Each row is followed by its class.
-167	81	-411	221	-333	-285	28	114	227	-24	75	-166	163	146	161	55	294	-2	90	357	169	348	-345	313	-5	293	4	-101	-321	159	123	-81	-547	-132	257	91	129	143	-58	6	-151	-436	64	116	-98
T
216	327	-37	34	-52	271	338	-56	-249	-266	90	13	242	-492	-379	-770	533	278	565	-143	84	138	-216	313	86	252	-319	326	-5	-163	108	-47	359	251	-163	-223	112	70	297	221	3	256	-285	-391	7
R
277	304	-149	117	-71	279	364	-191	-116	-396	-187	49	-497	207	-154	-249	-415	383	-815	197	249	-68	128	137	151	227	-57	345	-202	-301	46	317	-634	29	111	-340	353	146	-186	70	12	314	-188	243	-512
T
285	272	-139	77	-128	330	344	-261	-45	-369	-242	120	-448	185	-132	-308	-411	430	-861	162	239	-39	126	78	175	238	-60	327	-162	-339	81	332	-689	58	110	-391	374	176	-176	40	45	274	-147	320	-472
C
-112	-161	-45	109	-463	-346	143	-188	50	-121	-34	-594	15	180	154	183	8	429	341	71	-139	408	183	161	91	94	35	-179	20	234	-47	260	-259	-103	158	-478	119	108	-190	-64	131	70	370	463	12
A
189	14	-131	-179	-148	321	355	-178	-191	-424	-177	-73	-330	-64	-328	-102	-216	311	-676	76	399	-104	210	171	127	234	341	371	-9	-383	-17	306	-354	200	16	-137	344	95	-138	-130	-55	331	-123	79	-211
S
122	48	-365	341	-464	-177	368	0	294	-164	-12	-41	74	361	136	-186	68	137	-146	278	29	520	-636	219	48	330	21	-217	-157	179	4	-77	-734	-59	366	-254	389	294	19	26	-95	-352	139	142	36
R
-209	-432	-234	-98	-471	-341	105	-53	404	-35	27	-774	-212	-69	71	306	248	261	306	-117	-169	348	280	174	103	-86	174	-171	63	111	63	124	-87	-52	169	-350	-33	51	-39	-39	376	-101	333	512	239
B
247	256	-183	-184	-220	232	465	-184	-260	-592	-233	-48	-312	167	-128	-379	-150	288	-835	163	100	99	227	88	134	134	432	235	91	-589	-84	277	-497	98	-61	-338	226	202	-133	39	57	344	-131	453	-247
F
-164	-48	-4	68	-540	-383	299	-76	-6	-194	-93	-821	-198	-20	-8	88	135	273	476	3	-227	82	195	423	-186	-50	-17	-212	63	201	-36	274	0	173	243	-84	122	14	-270	-250	97	4	475	151	-19
F
216	307	-20	22	-53	276	343	-56	-135	-244	87	-49	280	-482	-266	-805	557	286	567	-119	41	71	-221	311	16	232	-340	295	108	-168	174	-153	403	219	-113	-214	162	52	309	220	197	222	-203	-281	4
F
83	311	-464	132	-453	-179	291	111	404	-284	-6	-15	17	220	207	-250	270	157	-81	335	103	667	-343	376	-127	594	44	-162	-206	-32	3	-54	-575	-221	398	28	190	331	-135	269	-181	-364	256	157	-134
A
270	302	-130	78	-39	208	338	-195	-77	-400	-151	80	-502	224	-76	-260	-385	329	-868	180	215	-66	166	87	157	235	-62	294	-77	-292	36	257	-613	63	69	-300	320	162	-225	-10	85	266	-246	346	-484
Z
46	296	-458	182	-358	-181	257	64	315	-246	-39	17	-8	201	203	-214	295	105	9	323	112	602	-407	395	-164	589	74	-160	-168	-69	9	-164	-499	-210	341	106	169	333	-95	244	-182	-387	159	125	-197
A
-122	89	-468	213	-335	-250	27	156	206	-51	-50	-97	115	111	208	75	243	30	111	310	137	404	-363	321	-68	300	71	-129	-277	99	84	-64	-554	-126	230	121	153	80	-85	156	-261	-397	198	88	-116
S
240	182	-263	-127	-159	257	442	-209	-226	-658	-256	-6	-473	129	-95	-396	-185	238	-864	96	55	85	255	68	185	166	429	213	37	-543	-68	243	-498	81	-89	-380	175	159	-146	-15	37	440	-194	500	-318
B
-195	-139	-300	-20	-436	-331	69	-142	157	21	-141	-704	-271	-59	46	313	103	348	165	4	-49	270	285	357	-248	22	195	-158	121	39	143	48	-74	-197	142	-199	34	-127	-24	189	114	-120	395	454	41
T
241	254	-2	-42	-55	351	322	-25	-83	-316	20	73	184	-439	-261	-771	524	289	423	-153	9	156	-132	283	111	268	-291	265	37	-228	132	8	350	202	-169	-297	82	75	263	191	214	235	-172	-279	5
V
103	-8	-344	315	-415	-182	379	-9	384	-161	-5	-62	83	262	145	-271	53	119	-234	323	37	416	-575	147	37	484	-88	-241	-182	86	62	-110	-752	-113	344	-255	339	252	11	-8	40	-327	114	174	-58
N
-243	-60	-25	68	-438	-403	209	-44	-66	-171	-145	-746	-222	-138	-6	157	80	184	498	-80	-304	57	137	394	-181	-81	-54	-235	33	165	-40	179	152	177	178	-77	7	15	-232	-290	30	-21	460	169	-37
B
219	347	-2	19	-36	186	305	-143	-56	-223	-55	34	-353	177	-169	-213	-185	249	-621	277	394	-184	-91	176	69	257	-83	350	-254	-283	46	222	-431	9	-13	-114	495	259	-63	-138	-6	97	-427	149	-428
Z
-124	56	-421	150	-358	-235	83	136	347	14	-53	-100	132	127	197	47	313	90	36	266	158	471	-315	245	7	360	104	-121	-342	107	105	4	-684	-179	294	13	88	55	-68	154	-160	-450	136	196	-62
C
87	328	-447	93	-395	-251	335	129	424	-205	16	-65	-65	206	188	-165	342	176	-45	363	154	563	-330	436	-139	587	61	-203	-192	-62	24	-126	-536	-270	345	61	164	246	-86	259	-142	-445	153	169	-134
Z
-168	-230	-49	16	-439	-353	197	-129	67	20	-37	-643	24	149	132	263	27	422	249	98	-130	339	220	128	154	-32	90	-215	43	203	-31	268	-260	-73	189	-418	41	15	-196	-71	136	-20	339	436	15
N
209	320	-20	-46	-23	224	370	-63	-252	-337	45	-92	289	-438	-344	-782	549	296	487	-181	73	147	-148	352	16	299	-262	332	80	-234	129	-135	458	168	-170	-236	110	93	284	197	172	284	-215	-310	-9
T
138	324	-433	120	-392	-158	322	86	353	-228	-6	83	-30	283	192	-141	332	116	-127	389	139	595	-417	378	-120	530	83	-184	-180	-39	4	-146	-522	-268	394	54	256	338	-80	231	-191	-439	172	145	-161
F
-160	-258	-23	-13	-385	-300	162	-126	126	86	-8	-573	-29	114	89	270	86	411	226	27	-94	357	150	120	135	-64	89	-269	12	179	-8	301	-258	-95	147	-438	34	35	-125	-96	168	-76	296	443	47
J
280	266	-201	106	-78	244	336	-183	-76	-369	-159	-1	-475	201	-105	-349	-449	363	-793	113	145	24	181	93	168	181	6	304	-60	-297	28	362	-694	99	114	-387	281	162	-180	76	-25	293	-165	333	-459
M
-189	-463	-154	-103	-471	-307	161	-52	399	-6	17	-792	-312	48	106	400	191	297	284	-120	-164	362	252	214	22	-16	263	-209	58	112	85	132	-128	-152	180	-324	42	-47	-16	-13	361	-124	363	497	283
M
-175	-12	-13	84	-464	-422	238	-109	-47	-128	-132	-803	-176	-93	-23	122	91	256	525	-85	-248	92	244	420	-158	-114	-28	-177	74	190	13	272	39	122	159	-110	12	33	-197	-184	2	30	463	151	-8
M
284	286	-162	96	-53	238	288	-214	-124	-383	-158	13	-512	183	-97	-329	-438	390	-820	173	230	-74	131	99	150	229	-62	302	-111	-348	34	267	-659	103	62	-339	318	175	-204	16	40	284	-158	245	-516
G
91	-112	-6	-201	-90	349	402	108	119	-189	-48	126	-136	-165	-165	-201	474	295	12	-112	186	103	-266	232	168	326	153	363	-125	-198	206	-13	12	-16	74	-157	-12	-82	84	300	235	106	-311	-118	97
N
201	380	-17	-24	-47	166	349	-76	-118	-344	76	-5	285	-469	-314	-800	574	293	518	-180	32	123	-192	305	109	307	-407	328	70	-238	101	-55	449	220	-184	-267	57	161	266	118	205	250	-269	-300	-20
Z
190	-43	78	-184	-47	462	401	75	-115	-549	-35	48	95	-505	-234	-643	527	308	230	-274	-29	296	48	232	225	533	136	231	-73	-140	-10	158	-30	124	55	-320	-63	15	-39	227	91	211	-356	-53	121
J
232	349	4	-4	-26	218	347	-85	-161	-316	73	16	236	-465	-362	-802	564	253	514	-161	81	78	-219	290	66	295	-374	303	42	-226	108	-99	462	194	-217	-259	111	70	295	113	185	232	-290	-300	-7
Z
183	306	18	27	13	187	294	-152	-91	-255	-46	62	-397	203	-172	-136	-154	171	-539	258	366	-250	-109	152	8	233	-27	348	-203	-244	34	189	-361	16	-25	-10	479	272	-104	-178	39	177	-493	117	-376
Z
228	-4	76	-125	-78	429	442	4	-68	-506	-58	146	105	-440	-226	-613	511	308	191	-211	13	366	-10	186	290	529	99	237	-108	-121	-4	116	-58	67	16	-371	-46	42	-5	282	49	199	-350	-71	92
C
-242	-483	-171	-110	-443	-324	114	-43	391	-15	-33	-745	-241	-20	111	419	206	236	291	-131	-144	345	151	176	18	16	178	-152	11	133	86	96	-24	-124	150	-226	9	39	-77	-42	345	-139	387	489	236
A
-95	158	-373	197	-341	-255	44	128	230	52	18	-166	181	77	216	-1	240	32	86	336	162	386	-290	289	29	343	18	-96	-283	117	128	32	-649	-134	212	39	160	82	-20	134	-234	-449	130	119	-125
M
291	299	-75	109	-48	242	273	-166	-207	-394	-140	75	-463	243	-68	-315	-513	342	-899	183	151	7	50	41	199	235	-123	266	-145	-254	-32	326	-636	92	22	-394	402	188	-247	1	-30	256	-176	273	-503
G
170	242	-30	-8	-66	240	215	-118	-128	-263	-14	-33	-323	127	-199	-255	-155	243	-525	231	371	-166	-119	104	118	131	-65	376	-255	-309	15	260	-462	67	-24	-148	485	339	-117	-167	54	115	-351	146	-297
G
114	59	-354	301	-432	-192	374	31	306	-238	-55	-17	45	303	142	-221	50	135	-275	252	6	563	-613	187	19	404	-35	-268	-110	70	-22	-68	-717	-79	333	-252	358	321	-31	-28	-34	-330	204	236	-12
S
-32	88	-549	72	-251	-228	217	27	435	105	29	-187	30	1	65	-121	152	234	-42	351	315	477	-168	298	-62	516	180	-252	-199	-154	115	37	-708	-197	415	-55	27	-3	-40	179	-142	-428	175	338	-160
J
101	359	-470	102	-394	-252	319	98	354	-273	31	-3	-58	284	173	-179	280	142	-120	365	143	631	-339	408	-119	579	72	-249	-177	-70	-38	-106	-497	-264	333	94	201	313	-112	222	-179	-442	141	138	-169
Z
-87	100	-423	184	-345	-198	58	155	336	60	16	-106	118	103	236	158	284	22	45	388	132	381	-291	290	5	257	80	-169	-317	199	146	-13	-661	-131	309	90	171	6	-108	207	-194	-490	49	140	-81
R
-111	-135	-135	96	-429	-395	136	-197	97	-4	-45	-554	9	103	122	237	45	390	293	103	-127	355	130	201	70	37	11	-245	15	221	-9	216	-260	-94	168	-399	92	117	-133	-28	8	-30	293	355	-17
R
-156	-153	-344	-82	-455	-342	92	-155	256	-23	-114	-739	-155	-121	180	197	52	382	109	-10	-189	360	276	278	-165	-39	164	-185	183	50	135	-5	-86	-147	149	-270	16	-39	-11	201	134	-112	445	521	42
G
161	264	-40	29	-32	222	222	-114	-90	-185	-95	32	-271	66	-197	-199	-161	264	-467	213	448	-126	-8	160	2	251	-25	397	-256	-263	62	231	-418	63	50	-86	381	271	-95	-95	-60	133	-292	122	-414
A
-224	-58	-25	76	-471	-427	197	-58	-6	-109	-122	-810	-272	-94	11	209	127	212	465	-59	-246	62	246	382	-185	-136	-43	-225	61	244	-3	246	68	181	193	-69	20	-14	-278	-269	38	11	505	179	-38
B
214	273	9	62	-39	299	318	-139	-109	-265	-174	122	-392	162	-156	-248	-181	254	-579	260	371	-201	-197	151	79	190	-108	355	-278	-322	46	247	-505	22	25	-119	540	331	-114	-144	5	163	-381	137	-451
S
-183	-154	-324	-101	-484	-264	114	-127	187	-73	-192	-717	-194	-76	111	123	60	295	120	-56	-196	447	231	350	-228	59	237	-182	109	82	59	114	-7	-123	166	-236	93	-141	-30	156	30	-138	467	432	44
V
-198	-22	-32	71	-434	-451	247	-89	-95	-202	-117	-769	-209	-60	-10	128	5	215	415	-26	-285	54	98	420	-270	-69	-56	-238	57	195	-28	185	119	173	161	-42	49	23	-309	-283	12	15	469	107	-63
G
2	-28	57	-309	186	201	321	109	-21	-97	-65	47	-42	-504	-300	-393	575	200	165	-200	109	113	-381	121	120	136	-39	251	-183	-535	72	-66	422	35	-158	-72	-203	61	72	302	-22	43	-252	-131	-116
F
-98	-177	-34	-21	-430	-330	218	-176	42	23	-83	-590	-69	103	67	224	49	411	207	81	-106	358	199	155	118	-31	102	-285	39	168	-39	301	-209	-74	111	-455	73	16	-178	-65	53	15	290	427	-3
R
97	311	-412	143	-390	-203	318	84	382	-236	-14	7	-16	223	218	-242	227	117	-65	319	62	578	-299	417	-96	616	47	-225	-159	-39	21	-60	-578	-247	360	44	170	324	-76	217	-169	-388	179	160	-150
M
187	244	37	9	-19	236	343	-138	-41	-227	-72	45	-435	220	-201	-196	-159	242	-590	199	395	-258	-133	131	51	224	-36	350	-210	-255	40	222	-449	1	-23	-85	427	242	-106	-109	134	144	-477	132	-327
Z
-148	69	-433	162	-282	-283	0	186	246	51	35	-112	166	61	160	57	252	36	73	313	229	341	-469	283	9	302	-24	-72	-406	144	122	-53	-529	-120	214	145	123	125	-69	75	-247	-483	106	70	-145
G
209	364	7	3	-60	324	345	-132	-165	-312	48	37	344	-448	-314	-840	522	319	568	-180	14	144	-166	280	140	262	-333	351	28	-241	99	-79	394	187	-188	-290	126	85	359	207	178	270	-256	-294	23
C
76	40	84	-246	144	286	380	58	44	-144	-104	129	-43	-464	-347	-457	581	265	165	-228	55	179	-423	144	135	216	-96	229	-217	-505	29	-41	320	-17	-176	-180	-156	45	69	364	-28	6	-276	-141	-81
C
-200	-133	-256	-51	-427	-330	73	-160	159	-22	-135	-702	-174	-105	118	178	111	311	189	-71	-228	340	211	317	-263	18	149	-282	195	9	114	37	0	-113	142	-221	68	-77	-16	94	119	-126	459	441	68
J
-3	158	-461	115	-328	-292	265	34	491	83	73	-178	87	111	154	-108	143	204	-2	438	311	372	-213	304	7	469	75	-214	-208	-34	107	65	-676	-205	384	-33	124	-1	-45	123	-39	-446	89	302	-146
Z
89	333	-435	164	-333	-154	272	92	398	-198	47	116	-128	291	262	-52	350	89	-95	376	82	541	-337	408	-122	560	58	-281	-114	14	15	-186	-497	-271	336	133	167	242	-120	258	-107	-433	120	124	-198
B
5	7	88	-318	166	268	355	128	20	-121	-22	11	-19	-530	-264	-502	609	251	228	-205	45	150	-344	144	134	225	-101	190	-172	-553	59	-40	350	3	-187	-176	-133	-43	101	295	91	91	-201	-115	-40
J
203	97	-43	-92	-259	273	292	-222	-208	-398	-99	-92	-282	17	-354	-43	-208	326	-629	166	377	-164	220	162	102	262	266	334	8	-312	5	325	-427	209	-7	-206	343	48	-132	-150	38	311	-155	83	-193
A
-150	-198	-326	-49	-461	-287	150	-125	302	11	-176	-709	-199	-111	111	250	82	365	171	-8	-180	349	244	327	-202	17	173	-210	130	87	118	123	-145	-135	220	-306	34	-90	-25	126	148	-200	448	542	61
V
86	250	-392	102	-327	-137	261	68	389	-171	50	102	-61	238	208	-127	311	188	-124	353	136	548	-320	355	-88	547	7	-186	-176	-70	34	-141	-546	-285	313	108	172	304	-117	282	-215	-404	183	78	-172
C
-99	108	-385	198	-369	-208	72	172	254	-68	-26	-137	106	121	257	1	250	70	96	317	105	453	-274	304	17	323	54	-162	-338	128	89	24	-656	-148	282	51	120	111	-99	155	-179	-434	131	166	-89
S
-12	48	-486	131	-293	-245	247	28	474	60	-35	-254	-24	106	127	-115	65	155	-140	377	225	395	-255	278	-53	503	132	-213	-207	-79	128	-24	-675	-183	462	-54	217	0	-74	77	-75	-431	126	410	-157
N
175	-15	30	-164	-47	408	449	44	-119	-552	-76	27	136	-462	-171	-716	480	253	147	-256	-3	340	-48	205	172	553	139	230	-70	-108	13	76	44	91	49	-256	-4	15	-19	297	110	198	-356	-15	74
F
-103	141	-427	248	-374	-224	66	118	296	-6	-46	-179	187	172	192	13	242	80	103	350	163	439	-297	326	-23	348	81	-130	-323	170	135	-36	-664	-131	345	-22	113	119	-80	139	-120	-460	112	167	-117
T
22	179	-513	141	-361	-255	219	44	437	62	25	-134	80	73	104	-202	127	175	-39	426	287	476	-255	334	18	523	59	-254	-286	-74	66	69	-706	-197	394	-81	218	-22	2	159	-181	-450	115	278	-154
R
232	208	-210	-191	-184	258	437	-249	-256	-611	-265	-17	-334	164	-140	-386	-189	336	-883	53	75	108	290	89	191	175	375	251	96	-603	-80	261	-496	77	-118	-362	173	223	-130	-9	65	323	-125	459	-257
C
198	292	14	91	-10	251	260	-111	-162	-266	-126	94	-391	186	-162	-202	-211	218	-477	212	310	-194	-159	192	-3	208	-78	328	-225	-262	14	191	-402	32	22	-30	477	339	-91	-140	-71	144	-360	107	-385
S
154	60	-327	296	-432	-241	408	-9	384	-260	26	-98	26	347	152	-241	48	148	-259	270	27	481	-568	188	3	456	-23	-234	-135	174	38	-103	-699	-100	359	-239	379	260	-20	-24	17	-252	83	191	-20
Z
29	95	-501	73	-266	-232	208	69	476	141	48	-190	-64	116	136	5	64	220	-199	458	311	373	-134	281	-12	551	100	-281	-233	-132	146	-12	-735	-300	420	-5	124	-122	-69	241	-69	-494	120	338	-218
N
205	66	-113	-143	-162	277	333	-236	-228	-400	-182	-107	-217	-27	-330	-165	-295	279	-680	124	309	-198	61	155	97	293	317	364	65	-374	11	253	-318	242	30	-230	431	52	-98	-183	-12	331	-163	150	-196
F
245	282	-151	110	-55	264	302	-164	-148	-324	-157	68	-597	148	-104	-291	-401	318	-839	168	265	-81	183	107	117	228	-63	263	-108	-304	79	281	-615	156	88	-271	281	113	-206	13	18	265	-166	199	-573
B
-226	-94	-50	72	-500	-400	279	-55	-10	-201	-172	-847	-161	-70	6	28	83	252	486	-51	-306	50	186	405	-193	-4	-43	-203	61	157	-26	247	19	167	228	-126	67	-51	-285	-279	106	17	487	230	9
N
-154	-167	6	-16	-445	-284	202	-180	37	-25	-58	-612	45	118	121	164	101	425	298	21	-145	388	154	182	124	49	111	-253	43	188	-47	315	-222	-107	122	-468	95	25	-132	-84	159	-10	332	417	78
J
-201	-109	-83	70	-475	-362	256	-40	15	-147	-163	-808	-266	-85	5	113	122	255	451	-17	-233	43	252	389	-193	-79	-23	-205	47	160	12	243	-3	172	222	-99	45	-36	-304	-255	74	10	479	173	-61
N
-206	-441	-162	-72	-503	-331	143	-75	331	-67	18	-787	-290	40	59	361	187	243	356	-130	-200	333	223	235	-15	-40	210	-170	52	157	45	155	-65	-101	179	-287	30	31	-53	-100	264	-111	391	428	274
M
104	287	-445	102	-324	-222	280	135	410	-194	4	48	-62	266	264	-166	220	91	-172	322	94	572	-352	356	-57	570	56	-205	-165	-9	-19	-70	-542	-268	348	84	150	269	-107	224	-208	-482	105	161	-167
Z
192	306	-4	-40	-86	240	324	-25	-201	-282	141	-102	221	-490	-371	-817	512	334	572	-142	117	85	-178	293	69	279	-376	334	-4	-233	97	-19	364	254	-150	-267	80	72	264	76	177	227	-161	-333	25
G
217	99	-34	-144	-182	243	315	-166	-175	-421	-76	-7	-305	103	-319	-90	-196	301	-704	148	349	-198	159	137	154	265	275	312	44	-323	-41	319	-391	188	-40	-213	336	15	-172	-193	54	314	-237	110	-156
Z
-166	-117	-280	-83	-438	-332	110	-147	175	-4	-144	-626	-148	-83	83	158	99	310	54	1	-145	342	152	276	-188	-32	115	-190	132	52	115	30	-31	-147	176	-239	46	-60	-54	198	77	-136	329	429	-45
F
-12	91	-561	82	-274	-237	269	47	500	70	-29	-223	41	28	103	-179	122	194	-124	385	279	425	-226	272	-25	527	84	-211	-241	-140	144	-27	-669	-212	435	-81	135	-33	-64	167	-46	-402	126	349	-205
N
206	124	-20	-80	-193	283	308	-223	-309	-415	-147	-74	-317	26	-368	-95	-220	254	-612	127	367	-193	72	146	99	280	227	355	19	-314	-8	298	-318	253	-47	-176	427	63	-159	-258	-2	370	-144	24	-206
A
26	142	-436	132	-289	-250	237	34	521	126	3	-124	37	76	89	-91	149	238	-23	348	290	415	-252	333	-29	590	59	-197	-247	-56	96	84	-717	-230	425	-55	137	-4	-37	149	-145	-472	118	293	-149
C
38	114	-451	78	-366	-219	276	23	452	68	45	-172	63	73	126	-98	143	131	-86	480	294	413	-275	275	-13	457	134	-268	-227	-35	115	29	-680	-235	462	-96	228	-38	-58	113	-63	-464	128	286	-112
F
19	128	-551	97	-287	-220	220	39	506	68	5	-205	14	89	104	-208	97	182	-65	419	274	507	-254	341	-94	581	141	-228	-256	-88	88	44	-658	-203	430	-71	183	-71	-27	144	-181	-417	171	314	-209
V
195	-21	48	-122	-69	420	446	8	-149	-567	-80	75	97	-447	-233	-668	500	227	213	-244	-23	344	-94	209	208	525	99	214	-122	-77	-7	100	60	122	-17	-305	44	74	-29	233	41	235	-405	-74	117
R
148	8	-292	294	-402	-115	375	20	268	-236	-14	-18	53	302	142	-224	55	139	-231	256	24	513	-538	152	80	341	-43	-241	-161	121	-31	-81	-722	-106	292	-261	350	297	-22	20	-30	-311	146	154	-32
S
106	-3	-352	295	-417	-184	355	11	386	-232	7	-72	91	253	126	-278	68	117	-190	305	-25	544	-563	206	11	433	-30	-251	-205	116	-9	-85	-687	-73	363	-293	363	245	26	-68	-40	-316	159	224	-56
V
99	-78	42	-228	-87	373	413	100	123	-245	-47	88	-65	-220	-157	-289	457	306	97	-162	197	185	-281	234	197	425	161	418	-190	-221	139	48	33	-15	72	-181	-9	-92	105	299	200	123	-279	-101	89
A
-189	-61	1	8	-476	-424	222	-74	-17	-144	-122	-828	-182	-81	-21	168	141	198	439	-37	-269	27	212	402	-227	-157	-24	-221	74	205	28	193	152	175	204	-41	67	-34	-270	-252	88	25	451	124	-34
F
218	211	-66	-67	-47	282	295	-67	-70	-227	51	-19	233	-465	-354	-785	532	345	428	-223	81	157	-137	282	95	208	-272	341	39	-248	172	-83	327	212	-115	-269	29	77	280	237	111	177	-220	-307	-14
C
1	41	-489	120	-287	-216	251	45	473	48	17	-168	45	119	137	-149	97	158	-86	398	248	424	-187	259	11	476	164	-222	-213	-62	82	43	-673	-178	449	-53	146	-49	-108	139	-99	-393	128	321	-166
N
